Below are the code and all the weights of a small trained network. Each question names an input and a class and asks about switching units off, where a switched-off unit gives its printed mean instead of its output.

import numpy as np


def w(rows, s, z=0):
    codes = np.array(rows[::2]) - 128.0
    scale = np.full(codes.shape[1], s)
    scale[-1] = z or s
    return codes * scale


def norm(h):
    return h / np.sqrt((h * h).mean(-1, keepdims=True) + 1e-5)


def f(y):
    return np.maximum(y, 0)


def log_softmax(a):
    a = a - a.max(-1, keepdims=True)
    return a - np.log(np.exp(a).sum(-1, keepdims=True))


def net(x, mask):
    res = np.array(x, float).reshape(1, 8) / 4 @ E
    u = 0
    for l in range(2):
        y = f(norm(res) @ A[l][:, :-1].T + A[l][:, -1])
        res = res + np.where(mask[u : u + 7], y, B[l][:, -1]) @ B[l][:, :-1]
        u += 7
    return log_softmax(norm(res)[-1] @ U[:, :-1].T + U[:, -1])


A, B = {}, {}
E = w([
[39,77,194,204,251],'x0',
[130,91,67,114,108],'x1',
[65,99,183,133,88],'x2',
[46,103,185,132,171],'x3',
[188,70,164,103,205],'x4',
[173,106,119,47,147],'x5',
[211,134,222,178,93],'x6',
[150,27,107,161,119],'x7',
],0.0011)
A[0] = w([
[110,99,59,103,42,113],'L0N1',
[159,166,49,119,35,196],'L0N2',
[54,56,41,89,110,151],'L0N3',
[207,190,94,70,99,254],'L0N4',
[35,184,175,170,61,22],'L0N5',
[4,210,75,95,146,192],'L0N6',
[6,97,165,212,94,75],'L0N7',
],0.0034,0.00082)
B[0] = w([
[128,239,116,148,101,189],'L0N1',
[119,198,168,157,123,235],'L0N2',
[208,148,145,205,156,196],'L0N3',
[66,127,184,122,105,250],'L0N4',
[152,3,97,72,194,196],'L0N5',
[227,82,93,135,162,226],'L0N6',
[121,84,247,115,86,225],'L0N7',
],0.0034,0.0024)
A[1] = w([
[178,84,115,152,146,177],'L1N1',
[138,146,153,226,63,177],'L1N2',
[2,91,164,157,90,90],'L1N3',
[61,95,179,30,82,130],'L1N4',
[134,108,121,96,188,174],'L1N5',
[172,149,110,55,59,252],'L1N6',
[94,86,173,182,211,151],'L1N7',
],0.0042,0.0026)
B[1] = w([
[2,133,87,163,213,210],'L1N1',
[99,175,136,86,148,220],'L1N2',
[150,28,227,85,111,161],'L1N3',
[141,34,203,185,143,173],'L1N4',
[103,108,70,215,164,195],'L1N5',
[30,120,191,194,91,234],'L1N6',
[162,200,78,77,73,255],'L1N7',
],0.0035,0.0034)
U = w([
[206,144,133,74,118,40],'0',
[229,95,43,57,21,3],'1',
[187,122,60,48,107,37],'2',
[87,254,156,172,28,193],'3',
[104,32,228,148,109,181],'4',
[228,107,41,37,43,6],'5',
[106,110,33,180,216,185],'6',
[228,106,46,43,41,1],'7',
],0.0089,0.0063)

Each question gives the input, the list of numbers given to net, and the class t.
The units are the neurons (one row each of A and B). Each row of codes is followed by its name. A weight is (code - 128) times the scale printed after its matrix; where a second scale follows, it is the last column's (A, B and U).
mask holds one flag per neuron, layer by layer. A switched-off neuron (its flag False) gives its mean, the last column of its row in B, instead of its output. The means were averaged over made-up inputs and are rounded, as every weight is.
A unit's drop is (log p(t) with every unit on - log p(t) with that unit switched off) / (log p(t) with every unit on - log p(t) with every unit switched off).
The circuit of an input: a set's keep is (log p(t) with only the set's units on - log p(t) with every unit switched off) / (log p(t) with every unit on - log p(t) with every unit switched off). Starting from the 12 units with the biggest drops (on a tie, the unit counted first), units are removed one at a time, each time the one whose removal leaves the highest keep (on an exact tie, the one counted first), for as long as the keep stays at least 0.8.
units of the circuit, in order: the units of the circuit, biggest drop first
unit that matters most: the unit with the biggest drop
k most important neurons: the k neurons with the biggest drops, biggest first
top k neurons in layer l: the k neurons of layer l with the biggest drops, biggest first
drop of u: that unit's drop, to one decimal
input [0,5,1,-5,7,5,3,-7], class 4: 2 most important neurons	[L0N4; L1N4]
input [-3,1,-3,-7,5,7,3,3], class 3: 2 most important neurons	[L0N5; L0N7]
input [6,-5,4,-5,7,-1,-4,-7], class 6: top neuron in layer 1	[L1N5]
input [-1,1,-1,6,7,-2,2,-5], class 6: units of the circuit, in order	[L0N7; L1N5; L1N6]
input [-1,7,7,2,-1,-8,-4,-3], class 6: units of the circuit, in order	[L0N6; L1N6]
input [3,6,1,-1,3,-3,6,-2], class 3: units of the circuit, in order	[L1N7; L1N4]
input [0,-1,8,1,-8,8,-2,-3], class 4: 2 most important neurons	[L0N5; L0N7]
input [0,7,4,0,7,-6,-1,6], class 6: top 2 neurons in layer 0	[L0N4; L0N3]
input [4,0,3,-5,-8,6,-3,-7], class 6: top 2 neurons in layer 0	[L0N6; L0N5]
input [-6,-8,8,-4,1,5,8,-8], class 4: top 2 neurons in layer 1	[L1N7; L1N4]
input [1,-1,-2,8,5,6,7,8], class 6: top 2 neurons in layer 1	[L1N1; L1N6]
input [2,7,6,-1,-6,7,4,4], class 3: 2 most important neurons	[L0N3; L0N1]
input [3,-8,-8,7,-7,-6,-6,-8], class 6: units of the circuit, in order	[L0N6; L0N5]
input [-3,6,-1,4,-1,2,7,-5], class 4: units of the circuit, in order	[L1N7]
input [6,-6,-1,-5,-8,0,-5,0], class 6: 2 most important neurons	[L0N6; L1N1]
input [4,-8,-1,-8,-3,6,-3,-1], class 6: units of the circuit, in order	[L0N7; L0N6]
input [6,3,5,-5,-2,-6,-2,-3], class 4: 2 most important neurons	[L0N7; L1N3]
input [6,-2,7,6,-6,-1,-6,-8], class 4: 2 most important neurons	[L0N7; L1N3]
input [6,-4,4,-4,8,3,7,6], class 6: top 3 neurons in layer 0	[L0N7; L0N4; L0N2]
input [1,-4,8,-1,-6,-1,-2,-7], class 4: top 2 neurons in layer 0	[L0N7; L0N3]
input [1,6,7,-6,-2,6,2,6], class 3: most important neuron	[L0N1]
input [6,5,7,-2,-6,3,-4,-7], class 6: top 3 neurons in layer 0	[L0N6; L0N3; L0N4]
input [-7,2,0,7,8,8,-7,-4], class 4: top 2 neurons in layer 0	[L0N4; L0N5]
input [0,-8,-3,7,-8,-4,8,-7], class 4: drop of L1N7	-0.1
input [-6,-3,-5,-5,6,6,4,4], class 3: drop of L0N5	0.2
input [-7,5,-5,5,-2,4,-6,0], class 3: drop of L1N6	0.1
input [-7,2,-3,-6,6,-6,-6,1], class 3: drop of L1N6	0.0
input [-7,1,3,-8,4,8,-5,4], class 3: unit that matters most	L1N6
